Each row has a hidden value; after the row comes its tier, the name of the range that the value falls in. Each part has its own.
[ -54  165  -97  175  207  186  -39  107    9  -24   33   98   40 -235
  -97  -37  144   -2    1  185  -58  -96 -208   96 -158  -93  -40  -32
  -93   -7 -111   76   -4  -70  -11  116  112 -126 -284   67  -53  192] => rorib
[   3   64   -5  -72  132  120   17    6   -5  -96   87 -108   59 -158
  105  136 -112   81 -185   77  119 -111 -198  -40  -11  132  -32   18
  -62   -5  127  -81   87  170 -100   42  -67  -59  -70  -77 -241   -7] => vedu
[-434  238 -100  378  -20  -98  312 -141   18   65  -14  191   40 -139
 -436  258 -183 -350 -144  166 -227  246 -358  496  236 -565  314  216
 -133 -207 -240  -11  -78 -188  274  -34  128 -215 -635 -233  216  549] => pasim
[-364  -35  -62  -11  -74  -47  198  -25   61   34   50  114  129  -55
 -116  227   17 -222 -265   52  -74 -113 -248  270  189 -331  423   23
 -180 -244  -96  -83  -67 -155   81  -16  231  -57 -559  -31   94  200] => sotu
[ -75  206  -23   43    9   33  -41  -79 -274  -15 -209  368  -23   92
 -254 -134  273  -65  -56  -90  111 -380  -85  -93  112   54  353 -196
   -5  155 -297 -181  118 -133 -137 -174   32  -31 -372  103 -235  229] => taz
[-174  399  -76  124  249  135  -23  -46 -102  -34  -32  228  105 -305
 -412   49   26   60  -14  328 -100  108 -335  125  -53 -227  -52   90
 -118   76 -307  123  -59 -178  147   43 -107 -112 -292 -174   75  336] => rorib
[ -48  218  -73  134  -67 -104   15    4  -48    6   40 -185 -115  -32
  315   25 -192  -48 -285  -15  -23  -80  160  -30  247  -98  134  138
   46 -212  274  -47  -96  141 -157  264  247  187   29  -38 -164 -171] => Naki
[  41 -238  -42 -224  277 -209  -27  174 -134   60  147 -257   38  -63
  382  145  -97  161 -114  115  -92  -16 -353  -68 -320  264 -424 -109
 -166   89  -17 -276  454  153   18 -106  -70  110  195 -114 -258 -172] => vedu
[  35  165  -38    2  225  104 -124  139 -108  -13   34  -32  -13    1
    3  -28   38  231   33  118   30  -61 -207 -170 -133  252 -441 -103
 -224   80  -11  -47  249  108 -114  181  -70   24  134  -82 -249 -170] => tor
[   0  344 -308  345   84  -21  -62   38 -162   25  -59  -80 -149 -194
  108 -159 -123 -132 -121  110  -29  -15  156   42  -33 -218  210   88
  159 -132  105   83 -176  -69   -6  285  230  152  -61   43  -50  159] => tor
[ 235  181 -290  471  215 -115  221 -215 -154   87  274 -586 -274  -71
  292  103 -627 -373 -100  164  -35  471  237   35  -42 -108 -304  112
  394   -1  384  -59  -24  311   63  243  186  -30  552 -266 -325  350] => vedu
[-343  381 -470  -79   -6 -142 -240  293 -369   -9 -378  215   20 -109
 -149 -201  -71  217 -152  100  120 -236 -176  -10  -81 -159  440    9
 -320 -262 -136   31  -20 -404  121  275  -40  488 -359  -37  251 -138] => sotu
[  -6  100  -36 -162  188  317  -71   73  229 -211  146  -23  108 -115
  -98   52  165  104   37   91  194 -115 -323  100 -151   56 -253 -133
 -200  -54   58  156 -141   19  -48   86  -46 -274 -214   48 -116   55] => sotu
[-173  238   55   48  -27  -86  -16 -199 -162   31 -116  237  -42  176
 -287   16  227  -58 -122 -102   -2  -99 -142  -24  223   15  121  -73
  -40   61 -230 -116   46  -67  -36 -115  -54  -22 -242  -59 -213  107] => Naki
[ -67  247   53 -158   78  -37 -197   94  -14 -102  -28 -200  -28   59
  204   38  -43  375 -133  -81  119  -40 -213 -117   39  304 -470   42
 -287  -99  228    1   67  195 -129  203 -201  153  149 -166 -215 -499] => vedu
[  53  109 -162 -248   23 -129  -56   66  109  -80  230 -141  -53    4
  372 -117  103 -167  -78  112  -59 -160  211  105   47 -423    9 -156
   95 -178   55  116 -434 -174  -53  119  553   88   35  181   43   21] => taz
[ -66  193  168 -162   24   11 -147 -265 -133  -44 -105   62   34   55
    5   12  315  112 -259 -216  155 -255  -69 -163  152  265   78  -73
   56  119  -22  -81  -92   54 -159 -151 -168   36 -119   -2 -352 -125] => tor
[-302  121  -94 -145  -49 -225  -28   76 -164   85  -70  214   24  167
 -146   29  128   23 -142   56 -118 -130 -189    7  158 -165  132  -89
 -277 -129 -260 -123  108 -225   40   45  135  212 -236  -63   36  -91] => luvu
[ -62  118 -245  128   71  -89  109 -191 -216   49  -27 -194  -77   84
    9   51 -213 -237 -136  -88  161   56  -12   57   -5   -6   91  -76
   99  -30  109 -126  -31    4   68    3   32   11   20 -143 -189  230] => vum
[ -98  165 -116  203  153  -19  -46  -90 -173   63  -77   17  -21 -147
  -76    0   88  -54 -146   30  -35   -3 -155   37 -110   17   89   15
   58   34  -91  -33   28  -46   63   -3  -59   22 -186  -34 -154  180] => Naki
[-355  197  -68  172  108 -274  110   36 -182  131  -71  312   59 -219
 -308  154  -46  -74 -137  308 -401  139 -429  267   54 -418  184  179
 -177  -29 -495 -123  219 -242  256 -122   29   43 -462 -201  174  330] => Naki
[-207  108 -145 -206   90   24 -167  -28 -224  -14 -237  -16   87  125
  -66  -26  162  188 -126 -238  321 -238 -282  -80 -150  344  -25 -196
 -256  -19   14  -85   49 -105    2  -17 -261  126 -164  -71 -160 -208] => vum
[ -69  318 -172   -3   61  -26 -116 -173 -226  -99 -201 -144  -28 -135
   78  -24 -136   59 -263 -146  290  -93  -58  -15   -4  130  219   73
  106  -36  185  -11 -182   16    4   -2 -233  138  -96 -112 -177   17] => pasim
[-129  307  -47  144   92   20  -95 -235  -16 -101 -170  415  -50    8
 -563 -126  517 -190   98  -85   18  -58 -333  282  -64 -175  184 -143
   93  126 -469   96 -206 -294  161 -344 -147 -330 -609  128  -78  575] => vedu
[ 201    7 -224  242  274   17  186 -152  -50   12  254 -592 -117 -112
  350  153 -481 -251  -86   56  117  285   18   83 -209   76 -363    8
  232   14  399  -79    6  305   41  104   69 -150  384 -204 -326  246] => vum
[ -12  352 -252  468   79 -210  -76   22 -165   47 -106 -256 -254 -146
  251 -112 -242  -70 -137  -17  -91  169   61  119  -59  -92  -47  208
  143 -159  214   30  -64   83   50  238   62  184   46  -74 -111   23] => luvu
[-333  158  -62 -475  -42 -126  -43  -95  -92  -34  -65  175  126  360
 -309   76  199   64  -59  -92  163 -131 -289   31  172  -65  -63 -257
 -372  -86 -239  -51 -100 -289   80  -78  -41   63 -185 -155   41 -112] => vum
[ -49  254 -130  252   27 -176   93 -118 -150  110   71   -6 -177  190
  -83  -34  -55 -263  -10   68 -150  132  105   47  177 -249  -91  -63
   67  -23  -96  -60  -29  -54   14  117  298   16   80  -92 -125  215] => rorib
[  48  -99 -185 -307  259 -324 -247  222 -389  153  -23 -193  -64  253
  362 -162  135  244   37  -15  -22 -134 -124 -285 -382  362 -579 -369
 -227  142 -117 -246  397  -72  -15   12   24  392  440  -34 -237 -388] => taz
[ -44 -175 -186 -368  179 -108   36  210  -35   -7  174 -198  100   27
  270  117 -136   53  -56  131   45 -106 -269   29 -214   11 -253 -197
 -265  -79   12 -165  191  -31   32   15  143   67   81  -76  -57 -120] => vum
[   4  129  -23 -309   55  222  -63  161  215 -206  196   -6   31  205
  -71   20   98  150   98   70  206 -161 -192  -45   71   61 -402 -231
 -354 -124   95   86  -52   53 -173  230  106 -153   12   11 -144 -193] => sotu
[  43  167 -151  105  124   56 -206   27  -94  -51 -118   58  -73 -128
   63 -196  296    8  -72  -73   86 -250  -55  -14 -195   90  155 -100
  110   16  -35   33  -83  -70  -66    4    9   22 -232  213 -212   82] => Naki
[ 174   -1 -107   20  216 -167 -150   13 -172   -1  -22  -62  -95 -206
  326 -133  168  -35 -116   -2  -61 -185  -72  -16 -298   90   69  -76
  261  154 -106 -142  102   15  -26 -223   23   55  -46  171 -297  150] => Naki
[ 264  -85 -323  258  223 -149  255 -182  -96   76  341 -696 -200  -73
  524  135 -581 -448 -143   87   36  325  220   92 -176  -87 -213  -12
  415  -26  436 -136  -45  279   67   97  287  -51  508 -156 -327  349] => pasim
[-216  291 -147   46   85  145 -214  -16  -96  -90 -259   88   34  -49
 -230  -92  245  165  -78 -160  255 -158 -296   54 -135  187   53  -63
 -195  -84    4  114 -129 -132   35   79 -270   15 -383    8  -74  -39] => sotu
[-178  231  -49  202 -123 -275   75  -37  -30  -39 -114  162 -144   19
  -26   -5   -7 -213 -140  -86 -126  -76 -132  298  242 -327  338  110
   27 -154 -139 -112  -43  -77   29 -144  160  -40 -460   20  -23  235] => sotu
[ -77  -47  -73 -221  134  164   35   88   79  -60  184 -290  104   87
  137  182 -130  120  -90   20  219  -47 -226  -48  -63  214 -392 -145
 -329 -135  279  -30   63  149  -83  237   14  -39  114 -145 -175 -248] => pasim
[-389   98  150    7 -156 -192   80 -132  -80   38 -174  237   22  228
 -226  164  178  -38 -225 -237  -25 -151 -339  142  330    9  208    0
 -262  -97 -187 -221  147  -43  -13 -192  -75  -24 -508 -112 -118  -28] => sotu
[ 310 -195 -360  103  258 -207  190  -74 -274  115  276 -484 -190   40
  415   44 -439 -378  -60  131   34  156  152  -81 -274   40 -154 -200
  350  130  175 -297  247  187   38  -32  243   34  519  -83 -400  358] => sotu
[   3   93  -43 -285  124  120   34  202  159 -105  319    7  108 -115
   88   99  -60   63  -52  382  -84 -111  -98  -15   88 -271 -166  -59
 -208 -114  -26   56  -57  -17 -111  238  342  -33   18  -15    4  -48] => tor
[-207 -142 -318   79  177 -163  172  118 -217  186   39    5   12  164
 -181   91  -96 -216   75  128  -87   90 -346  152 -240  -98 -138 -243
 -272  -27 -256 -229  369 -192  215  -16  145  -17 -118 -137    1  271] => vum
[-275  196  -23 -389 -168 -325 -228  -28 -187  -24 -239  -17  -57  476
  100  -73  207  227 -178 -397  216 -243 -111 -103  212  228 -108 -185
 -326 -170   46 -120  -50 -109  -77    2 -105  346  -22  -81 -128 -547] => pasim
[  63  167 -332  491  237  -94   32  -30 -117  142  122 -340 -205 -130
  158  -54 -188 -262  -18  146 -157  319   75  129 -247 -158 -240   39
  204  -72  142   66  -61   33  144  265  212   29  197  -62 -124  268] => Naki
[ -21  125  -45 -190  190  183 -104  -90   35 -189  -19  173  121 -203
 -219    0  289   25  -42   44  180 -197 -352  114 -183   15  123 -132
   13  108 -203   61 -142 -127   44 -235 -182 -240 -407   90 -131  315] => sotu
[ -76  407  -44   94  -43 -186 -176 -127 -209  -30 -224  158 -155   78
  -56 -170  186   16 -134 -154   19 -149   16  -27  168  -21  178   14
   93    4 -119  -32 -111  -85  -62  -49  -37  140 -169   27 -181   -2] => Naki
[ 217  364  -77  381  186   18 -100 -190 -186 -116 -177  195 -203 -222
  -89 -276  227 -215   58  -65   40 -160  -11  125 -145  -59  231  -45
  437  278 -235  -22 -107  -41  -37 -327  -26 -253 -314  202 -304  613] => taz
[-210  317 -303  441  104   66  230  -73 -106   46    0 -116  -49 -105
 -265  141 -444 -242  -58  164   28  289 -155  248   58 -268   25  141
  -90 -174   98   30  -38  -18  168  268   63 -107 -156 -293   50  373] => vum
[-125  -42 -129  -32  230  -74 -102   98 -290  134 -103  161   71  -53
  -77  -57  273   57  -42   79  -78 -190 -297  -60 -295  121   -9 -213
 -152  141 -338 -172  297 -192   64 -114  -16  106 -205   38 -119   89] => rorib
[-146   91 -298  -27  184 -117  -93  128 -295  149  -37   43   16    3
  -71  -72   62   24  -49  190  -83  -33 -130  -84 -203  -55  -42 -161
 -163  -14 -210  -63  146 -238  109  160  109  257    8  -52    1   17] => tor

Part 2:
[ 197 -265   20 -254 -205  231  310  -52  -89 -258  235 -472  -59 -315
  124  -84 -576 -335   89  307  154  136  -11  -34 -306  172 -147 -334
  278 -146  349  -45 -284  -69  394 -104   86 -107  577  111 -114  -53] => guvo
[ -75  -93   24 -133  -41 -225 -158   -1  108  182  -42  -66  -29   63
  -75   99   24   33 -167  -69  203  -18 -183  -57   43   11  -35   -7
  -44  -21 -141 -168  118  -24   22  -85  -58  -81 -106  -90  -65   17] => gagev
[ -52   37  -80 -114   30 -165  -49  140 -156  125   92  106   87   -1
  -78  204  102  -22  -86  -12  139  -29  -83  -46 -112  -76  -93  -62
   85  -19  -19 -114   69   69   14 -160   73 -211 -133 -136  -73   62] => vakod
[-128  -20   -6 -189   -9 -301   -8   32  -64   93   81   67  -58  -33
  -59  100   78  -83  -84   21  154   39 -177  -70  -72 -112 -112  -49
  -22  -21  -86 -181   91   17   39 -139   15 -201 -120  -62 -111   35] => vakod
[ 100 -286  154 -167  -21 -104  346 -413  130 -336   60   99 -107   16
 -123 -275 -146  101  351  170 -485  -19  345 -229 -143  133  -13  287
 -188  135   19   77 -344 -140  113   40  218  192  -75  257 -143  187] => Momab
[  12   21 -108  -36  120  -58  -60  209 -172   97   82  119  182  103
 -102  266  123   34  -66  -16   76  -48   58   11 -155  -55  -63  -91
  144   34   -2  -35   40  117  -40 -133  137 -169 -118 -168   -3   66] => suvi
[ -76  112   62   44  -35 -129  -66  -50  -41   66   52  117   80  -76
  -34  185  -96   57   52   32   22  -56  -56  -57   22   59  -35  -17
  103   20  -79 -137  106  -43   86 -256   92 -208 -151  -52  -25   -8] => Voz
[  40  -43  -17 -102   10 -199  -18   94   17   12   58    9  135   10
 -139  108  125   48   -4  -12   56    4   -2 -118 -161    4  -23  -72
  146  -17  -94  -92   -3   47   40  -72   76 -169  -56 -102  -90  114] => guvo
[ 192   50 -250  274  -71  369 -113 -173 -297   24 -139 -170  104  126
  225  120 -353    5  -39   45  -80 -100  242  207  143  139   32  278
 -162  180  -63  176 -219  262  130  -50 -302  310   90  134  191   68] => Bipo
[ 158  -95 -192 -158 -144  299    2 -223  197   91  -45 -199 -108   57
   15 -157 -288   41  -16   -9 -177  -89  146 -129   65  298  124  284
 -150   75   84  144 -305   25  158  -41    6  273  -13   46  -42  126] => Kiti
[ -22  183 -133  228 -128  158   18 -332 -211 -116  -47    5  -60  -24
   89  -56 -375  -75  226  161 -228  -16  172   86  185  122   61  275
 -158  189 -149   80 -222  222  258 -188 -231  227    0  220  142   75] => Bipo
[   7    9 -126  -87   65  -64 -115  130   10  177   16   30   90  119
  -60  196  104   55 -137  -71   83  -33   -7  -33  -65    6    7  -17
   54   36  -69  -40   47   78  -32 -111   88 -118 -141 -161  -18   64] => Kiti
[ 131 -177 -236   26  105  167    8 -180 -218   12 -139   78   33  353
    4   50  -54  170    2  -39 -227 -116  403   70   49   85   80  373
 -311  183  -39  235 -267  167   37   72   10  386 -109   86  130  235] => Kiti
[ 198 -116 -322 -106  -14  349    1 -251 -268  269 -112   78    6  172
  283  189 -256  240 -193 -125 -151 -249  304  -29  136  241   83  487
 -363   50  235  242 -215  -81  102  -77  212  251 -186   22   41  202] => Voz
[ -76  -98  346  119   63 -139  -66 -142  130  -49   26  131   16   68
 -149   87 -121   75  110   95 -118 -103   -5   39   -8  -33 -201   20
  -16  196 -121 -170  140 -115 -166 -125    2  -52 -242   65  -47 -171] => gek
[ -70  -50  223  206  214  -90   -7    5  -37 -143   57  187  138  171
 -146  232  -61   73  184  135 -131  -17  185  133 -100  -55 -111 -145
  138  211 -128  -73  115   13 -107 -156  167 -112 -120    4  106 -114] => guvo
[ 296 -360  191 -247  -65  -12  324 -271  292 -306  109    9   87  -50
 -231 -269  -79  229  317   94 -480 -121  371 -385 -293  267   -9  224
   37   35  168   89 -392 -242   66   90  346  115  -55  127 -275  229] => Momab
[ -31  122 -272 -186   31   -5  -83  172 -152  288   81  128   79   30
   -7  264   84   35 -176  -97  131  -71  -41  -87  -50   33   35    7
   69  -51   76  -20   34   68   66 -229  222 -205 -188 -233  -39  123] => gagev
[  -5   58  -69   58  227    5   -3  126  -95   29   82  211  136  187
  -43  275   85   55   27   40 -129  -20  201   69 -148  -64  -37  -49
   92  183  -51   32   40  105 -126 -159  242 -148 -193 -105   70   -1] => guvo
[ -85  324 -347  282   -4  372  -22 -232 -430   25  -33  131  -73   95
  184  137 -421 -107  160  143 -208  -27  262  233  236  100  115  253
 -171  243  -62  191 -191  333  263 -310  -95  219  -50  134  299   52] => Voz
[ -10 -104   96   47   94 -251    8   30 -156  -90   28   52  128   70
  -44  204   44   15   29   73   70   38   46   54 -139 -108 -123 -115
   71   55 -151 -117   77   43    2  -61   16 -152   -2    5   10   20] => Momab
[  -5  102 -162  -47  101  -62   32  162 -277   67  128  145  144    3
   37  304   55  -28  -35   35   65   11   60    7 -169  -65  -51 -110
  150   10   24  -29   33  101   55 -210  210 -272  -70 -131    7   71] => Momab
[ -95  -81  133   77  254 -116    9   25   16  -63   54  191   33  242
  -99  195   35   29   72  101 -136   16  157  124 -108 -122 -111  -79
    3  240 -129  -46  103   36 -186 -110  174  -81 -186  -13   76 -100] => gagev
[-149   47   22 -170  -41 -366  115   78 -118 -122  187   95   19 -156
 -231   15   87 -146  162  130   99  113 -122 -141 -188  -93  -75 -201
  208  -76  -90 -199   -8   93  202 -188   72 -279   11  -52 -119  113] => suvi
[ -65   49 -145 -155  -17 -263  -18  126 -200   96   75   44   72  -49
  -44  190  118  -51  -81  -15  219   56 -114  -78 -108  -65  -21 -109
  107  -99  -84 -130   48  102  160 -157   56 -252  -21 -128  -56  144] => guvo
[-107   63  -36 -132   46 -248   -4  108   26   42  110  104   29   -1
 -147  111  139  -40   17   26   52   59  -73  -98 -126  -61  -20 -114
  128   16 -120 -129   59   75   37 -172  124 -241 -127 -122  -69   63] => Kiti
[  98   48 -126  -46   70 -118  -80  143    0  131   28   34  167   69
   30  217  195   66 -143  -66   13  -23   27  -60 -148  -46  -33   29
   63   66 -117  -32   38   92 -111  -66   47 -189 -164 -132  -71   81] => Voz
[ -32   13  215  166  170  -87   12   42  -33 -139  124  214  136   87
 -182  158   15    4  185  148 -188  -51  127   82 -182 -127 -206  -79
  133  242 -103  -91   72   62 -200 -136   70 -135 -209   13   -8 -121] => gek
[ -88 -186  313  145  -63 -100  106 -506  125 -338  -68  138  -91  100
 -332 -271 -304  162  487  177 -416  -89  279  -79  145  199   32  272
 -166  197 -177  -12 -219  -58  187  -56  -23  356 -111  288   40   93] => gagev
[ 274   71 -257   30 -193  707  -25  -16   63   58   83 -504    1 -130
  237   17 -660 -235  -56  157   14  -10   79  101  -44  338   34  -85
  208   69  262  150 -284  142  236 -196  -84   95  357    7   68 -129] => Momab
[ -75  -21   30   -8   66 -189  -28  -25 -123   53   21  125   47   58
    0  220   -8   49  -21   21   55  -13    3   12  -26  -41  -63  -21
   -6   43  -96 -104  104  -16   29 -157  106 -154 -123  -35    9   19] => Momab
[ -16 -139  236   84   80 -154 -118  -56  282  -31  -42  -43   42  161
 -145   69  -25   87   32   36  -50   -7   16   27  -27   15  -68  -52
   34  172 -231 -125  109  -34 -137  -39  -28  -26 -114    3    1 -106] => guvo
[ -44  -29  -63 -115   33 -147 -114   81  -40  190   14   36   22   81
  -28  181   80    7 -176  -54  145  -37 -105  -14  -38  -61  -80    8
  -35   23  -69 -107   95   40  -50 -104    4 -121 -160 -114  -58   22] => vakod
[  -2   15  -87 -188  -69 -207  -95  118   -5  167   58    2   77  -49
 -123   98  146    7 -128  -72  164  -42 -162 -153  -97  -14  -54   -2
   75  -71  -58 -139   32   54   35 -102  -18 -178 -135 -149 -158  116] => vakod
[ -30   99 -124  -72   59  -96  -70  120  -36  145   66  102   92   43
  -46  213   96   31  -67  -34   49  -13  -10  -56  -82   -5    8  -40
  102   31  -68  -57   60   76    8 -183  143 -206 -161 -154  -24   64] => guvo
[ 142 -182  127  193  -91  327   51 -336  107 -209  -50 -408 -147   24
  249  -97 -639 -197   79  271 -136   60  130  235   50  131 -116   47
 -132  255  -41   44 -182   42   77  -21 -290  269  289  308  114 -225] => Bipo
[  55  -70   65   89  -10 -122 -131  -12 -116   69  -50  -31  169   36
   33  244  -63  106  -89  -21  137  -75  -18   37   -3   22  -89   -5
   37   11 -106 -112  102  -19   18  -87  -59  -99  -39  -30    2    7] => Voz
[-125  -84  256   54   55 -259   -2  -84  172 -166   43   57   -6   71
 -256  -22  -27   -6  203  133  -89   48    7  -11  -57  -34  -81  -99
   75  144 -229 -162   54   17  -15  -98  -11  -53  -86   50  -13  -56] => gagev
[ 330 -450  223 -174  -89  138  285 -247  376 -358   84 -394  -49  -47
  -13 -294 -339  -59  177  225 -286   49  235 -134 -303  194 -114   10
   32  109  117   52 -358 -146   35  158   40  166  279  227 -184  -19] => Momab
[ -84   67   63   -3   73 -120  -72   35  180   42   64  115   47   71
 -182   97   45   49   72   25  -83  -14    7  -64  -51   25   -1  -51
  119  121 -139  -95   72   29  -53 -183  130 -145 -210  -98  -23  -23] => Kiti
[ 283   28 -338 -314 -301  292   16  -50  -83  223   82 -117   96 -216
  -21  -69 -157   74  -93 -108  -27 -233   23 -331  -79  315   53  314
   28 -160  316   98 -353    5  255 -104   60   62  -68 -100 -253  295] => gek
[ -37   78  -45 -113  -27 -119 -125   83   85  190   59   59   51  -10
 -118  113   85   28  -92  -55   62  -71 -127 -118  -44   12  -45   24
   64   20  -63 -119   68   31  -38 -162   29 -164 -226 -146 -117   31] => vakod
[ -39   -1  235  180   19  -24 -172 -107  107   44  -21  119   94   83
 -179  115 -126  139   85   24 -101 -171   13   28   66   58 -118   84
   19  177 -122 -120  110  -45 -122 -153  -47    5 -268    4   -9 -114] => gek
[ -42  112 -176  -84   39  -25  -93  120 -136  224   58  109   88   31
   10  282   17   40 -124  -57  120  -52  -32  -34  -28   31   17  -33
   87  -16   13  -47   76   49   65 -235  182 -209 -152 -182    3   63] => guvo
